Below is a small trained network, with its code and all its weights. Each question gives an input and a class and asks what happens when units are switched off, that is, made to give their printed mean instead of their output.

import numpy as np


def w(rows, s, z=0):
    codes = np.array(rows[::2]) - 128.0
    scale = np.full(codes.shape[1], s)
    scale[-1] = z or s
    return codes * scale


def f(y):
    return np.maximum(y, 0)


def log_softmax(a):
    a = a - a.max(-1, keepdims=True)
    return a - np.log(np.exp(a).sum(-1, keepdims=True))


def net(x, mask):
    res = np.array(x, float).reshape(1, 5) / 4 @ E
    y = f(res @ A[0][:, :-1].T + A[0][:, -1])
    res = res + np.where(mask, y, B[0][:, -1]) @ B[0][:, :-1]
    return log_softmax(res[-1] @ U[:, :-1].T + U[:, -1])


A, B = {}, {}
E = w([
[116,137,139,115,149,137,110],'x0',
[116,135,50,30,149,126,126],'x1',
[126,124,133,120,150,123,111],'x2',
[78,101,102,165,243,158,196],'x3',
[157,251,150,122,159,50,175],'x4',
],0.014)
A[0] = w([
[150,118,140,127,130,151,90,132],'neuron 1',
[176,185,171,89,100,65,111,115],'neuron 2',
[116,159,69,79,116,53,127,146],'neuron 3',
[151,99,127,85,74,161,92,142],'neuron 4',
[151,140,100,28,119,84,114,162],'neuron 5',
[103,111,3,56,135,150,154,160],'neuron 6',
[133,70,164,94,78,155,82,211],'neuron 7',
[70,145,157,104,131,127,131,140],'neuron 8',
[131,177,217,179,97,124,111,187],'neuron 9',
[90,42,45,106,169,156,159,92],'neuron 10',
[176,123,156,173,96,119,133,201],'neuron 11',
[166,137,204,160,116,54,163,157],'neuron 12',
[117,181,135,144,227,97,223,29],'neuron 13',
[124,122,207,193,124,134,125,253],'neuron 14',
[72,68,130,193,162,195,144,211],'neuron 15',
[119,119,174,173,132,104,108,212],'neuron 16',
],0.011,0.0047)
B[0] = w([
[159,119,133,136,102,141,125,157],'neuron 1',
[58,164,171,32,157,118,199,228],'neuron 2',
[146,153,96,73,113,155,142,212],'neuron 3',
[162,127,84,147,67,164,78,208],'neuron 4',
[163,174,105,81,91,169,155,227],'neuron 5',
[49,145,95,64,140,114,80,242],'neuron 6',
[179,108,130,184,90,139,68,230],'neuron 7',
[153,137,125,129,138,134,128,144],'neuron 8',
[86,107,180,111,132,59,69,221],'neuron 9',
[58,120,134,97,148,130,132,230],'neuron 10',
[121,112,141,125,132,86,103,194],'neuron 11',
[93,115,142,98,118,79,97,216],'neuron 12',
[201,135,96,190,56,137,5,229],'neuron 13',
[131,114,184,176,165,85,156,225],'neuron 14',
[142,55,158,143,187,107,164,250],'neuron 15',
[115,121,175,155,157,100,127,189],'neuron 16',
],0.011,0.014)
U = w([
[214,143,178,222,97,111,61,230],'0',
[13,148,151,103,151,95,125,180],'1',
[168,169,2,147,94,160,53,151],'2',
[135,219,107,84,124,141,226,5],'3',
[142,78,165,191,202,133,236,54],'4',
],0.0089,0.0018)

Each question gives the input, the list of numbers given to net, and the class t.
The units are the neurons (one row each of A and B). Each row of codes is followed by its name. A weight is (code - 128) times the scale printed after its matrix; where a second scale follows, it is the last column's (A, B and U).
mask holds one flag per neuron, in row order. A switched-off neuron (its flag False) gives its mean, the last column of its row in B, instead of its output. The means were averaged over made-up inputs and are rounded, as every weight is.
A unit's drop is (log p(t) with every unit on - log p(t) with that unit switched off) / (log p(t) with every unit on - log p(t) with every unit switched off).
unit that matters most: the unit with the biggest drop
top k neurons: the k neurons with the biggest drops, biggest first
drop of u: that unit's drop, to one decimal
input [-2,5,6,-8,3], class 3: unit that matters most	neuron 2
input [0,5,-1,0,-8], class 2: top 3 neurons	neuron 4; neuron 7; neuron 2
input [-7,1,-7,-6,-1], class 2: top 4 neurons	neuron 14; neuron 15; neuron 4; neuron 16
input [-7,-1,0,1,5], class 0: top 2 neurons	neuron 13; neuron 6
input [6,-1,-3,-8,8], class 1: top 2 neurons	neuron 9; neuron 12
input [-8,-4,-8,-6,2], class 1: top 2 neurons	neuron 2; neuron 13
input [-6,-6,7,1,-7], class 4: top 3 neurons	neuron 15; neuron 13; neuron 14
input [-8,0,-7,6,7], class 0: top 2 neurons	neuron 13; neuron 6
input [-4,6,-2,2,6], class 2: drop of neuron 13	1.3
input [8,4,0,2,5], class 2: drop of neuron 13	0.6
input [-8,5,8,-2,2], class 3: drop of neuron 13	0.1
input [-8,3,-7,7,8], class 2: drop of neuron 13	0.5
